Each row has a name. Each piece below is followed by the name of the row it came from, unless a question asks for something else. Each question is about the rows just above it. Some pieces are copies with a little noise.

Columns, left to right: W J F P S L
[-85 -84 -78 -86  53  53]  Gufo
[   1  -26   72   15 -102 -103]  fibet
[ 43 -24 -43 -20  28  27]  Zazum
[-85 -61 -35 -87   2   1]  Dak
[-12 -36  -1 -34 -26 -27]  Katu
[-60 -46  49 -29 -85 -86]  Favup
Count the entries of [-60 -46]: => 2
find: [-85 -86] => Favup
Which column holds this, read top down? [  1  43 -85 -12] => W
find: [-85 -62 -35 -88   1   1] => Dak
How many entries does [  1 -26  72  15] have? => 4
find: [ 42 -24 -43 -20  28  27] => Zazum

Columns, left to right: A R C E
[ 12  34  38 -45]  futo
[-69  34 -12 106]  bafo
[ 34  38 -46  33]  rer
[ 12  34 -41  31]  kuvo
[-22 -88  68  91]  Zozo
Which entry of rer is missing from [ 38  33 -46]? => [34]
find: [ 13  36 -39  31] => kuvo
find: [ 34  38 -45] => futo

Columns, left to right: B T Y X G V
[-20   4 -38 -17  -7   5] -> mipe
[-20   4 -38 -17   3   5] -> zama
[ 14  15 -58  44 -13  27] -> Gudi
[ 13  16 -94  -1 -18  52] -> kupo
How many entries does [-20   4 -38 -17] have? => 4
How many entries does [-20   4 -38 -17  -7] have? => 5
Count the entries of [-20   4 -38 -17  -7   5]: => 6
Which column holds [ 5  5 27] top down? => V
find: [-21   4 -38 -17   3   5] => zama

Columns, left to right: U M Q D
[-38 -18  -8  70] -> Renus
[  2  10   0 -58] -> befet
[-34   9  -3 -17] -> Kanib
[  3  24   8 -83] -> did
Which column holds this, read top down? [-58 -17 -83] => D
How many entries does [-38 -18  -8] have? => 3

Columns, left to right: Loma datuk mil fasum safad
[34 11 -6 22 21] : gak
[ -9 -49  -6 -28 -48] : Nale
[-13  -7 -82  19  14] : bupa
[-13 -14 -82  19  41] : zas
zas without one entry, shuffled: [-13  41 -14 -82]. Gone: => [19]
Count the entries of [-13  -7]: => 2
find: [ -9 -49  -5 -27 -49] => Nale
Which entry of gak is missing from [34 11 21 -6]? => [22]
find: [-12 -14 -81  21  42] => zas
zas without one entry, shuffled: [-82  41 -14  19]. Gone: => [-13]
Which entry of Nale is missing from [-28 -49  -6  -9]? => [-48]

Columns, left to right: Sugon Vizos refu Bafi gad fegi gemen kip tuda dila
[ 54 -32  41 -48  36  50   1  -1  11 -30]  Maka
[ 73  55 -15  -5  48  41  -1  11   1 -30]  lod
[ 32  -8 -16  17  62 -23 -62 -17  16 -59]  pudu
[ 15  -8  48 -89 -63 -30  31 -19   0  -1]  kulu
[-20   0 -68  60  10  23 -12  31  -2  73]  funor
[ 15  -8  48 -89  13 -30  31  90  14  10]  zabob
[ -2  14   5  28  -2  40   2 -39  -7 -32]  kug
[ 93  -5 -37 -49 -84 -27  15 -24 -36 -15]  kegeb
Number of entries in [ 32  -8 -16  17]: => 4
find: [ -1  11   1 -30] => lod
How many entries does [ 15  -8  48 -89 -63 -30  31 -19   0  -1] have? => 10
Where do [-37 -49 -84 -27  15 -24 -36 -15] appear? => kegeb
find: [ -2  15   5  30  -2  41   3 -40  -8 -32] => kug
Shuffled zabob with one entry gone: [ 90  -8  48 -89  15 -30  31  10  13], missing => [14]

Columns, left to right: dize gudu luseg dulin Dov Nem
[ 81  76   5  30 -10  38] = mirur
[-41 -73  -6 -28  75 -64] = kifeb
[ 53 -33  -6 -28  -6  48] = feze
find: [ 76   5  30 -10] => mirur
Which column holds this, read top down? [-64  48] => Nem
feze without one entry, shuffled: [-33  -6  -6  48  53]. Gone: => [-28]
find: [ 53 -34  -7 -28  -6  48] => feze
[ 53 -33  -6 -28  -6  48] is in which row? => feze

Columns, left to right: N K H Z
[15 21  4 34] = defos
[-45 -29  85 -14] = luzoz
[ 22 -63  21  28] = Nada
[ -14  -43   65 -103] = bobo
[ -8 -13 -13  -3] = nuto
[ 1  4 -1 -1] = rago
[-16  17  -2   7] = Noz
[ -7  -7 -13 -13] = reso
[ 20  -7 -13 -13] = luzi
[-45 -29  11  -1] = kagip
find: [ 20  -7 -13 -13] => luzi
find: [ -7  -7 -13 -14] => reso
[ -2 -13] is in which column, read top down? => H
find: [ -7  -7 -13 -13] => reso
Shuffled nuto with one entry gone: [-13  -3 -13], missing => [-8]
Number of entries in [15 21  4]: => 3

Columns, left to right: mis sev Ret Momob
[ 90 -53 -21 -11] : tolug
[  0   8   2 -12] : Rigoz
[ 75 -66 -33 -19] : labe
[-16  36  44  35] : Ziber
[ 60 -25   4  15] : kasaz
[-7  4  2 -4] : tuzus
[ 70 -32   6  12] : Lepa
[ 45 -74 -61 -75] : lunol
[-21  -9  -3  -8] : Foz
Which column holds [-33  44] top down? => Ret
Which column holds this, read top down? [ 90   0  75 -16  60  -7  70  45] => mis
Ziber without one entry, shuffled: [35 36 44]. Gone: => [-16]
Ziber without one entry, shuffled: [-16  35  44]. Gone: => [36]
Count the entries of [ 90 -53 -21]: => 3
Number of entries in [ 60 -25   4]: => 3
[-21 -11] is in which row? => tolug

Columns, left to right: suves Pup befa sivu
[ 35   3 -11  23] = lili
[ 35 -80   0  41] = zapug
[  3  35 -11  41] = zira
find: [ 35   3 -11] => lili
Which column holds [35 35] top down? => suves

Columns, left to right: zafaf repe moges ruven
[-4  0  4  4] : Vozur
[-24 -82  -7   5] : lagem
[12 -6 -3  0] : vasig
find: [-4  0  4  5] => Vozur
find: [12 -6 -2  1] => vasig

Columns, left to right: mal pimi Riko lub Maz Zofat
[-65 -11 -31 -76 -79 -56] = Tunan
[-65 -11 -31 -76 -79  23] = Gufi
[ 21  16  28  38  28 -23] = seput
find: [-65 -11 -31 -76 -79  23] => Gufi
Which column holds [-76 -76] top down? => lub

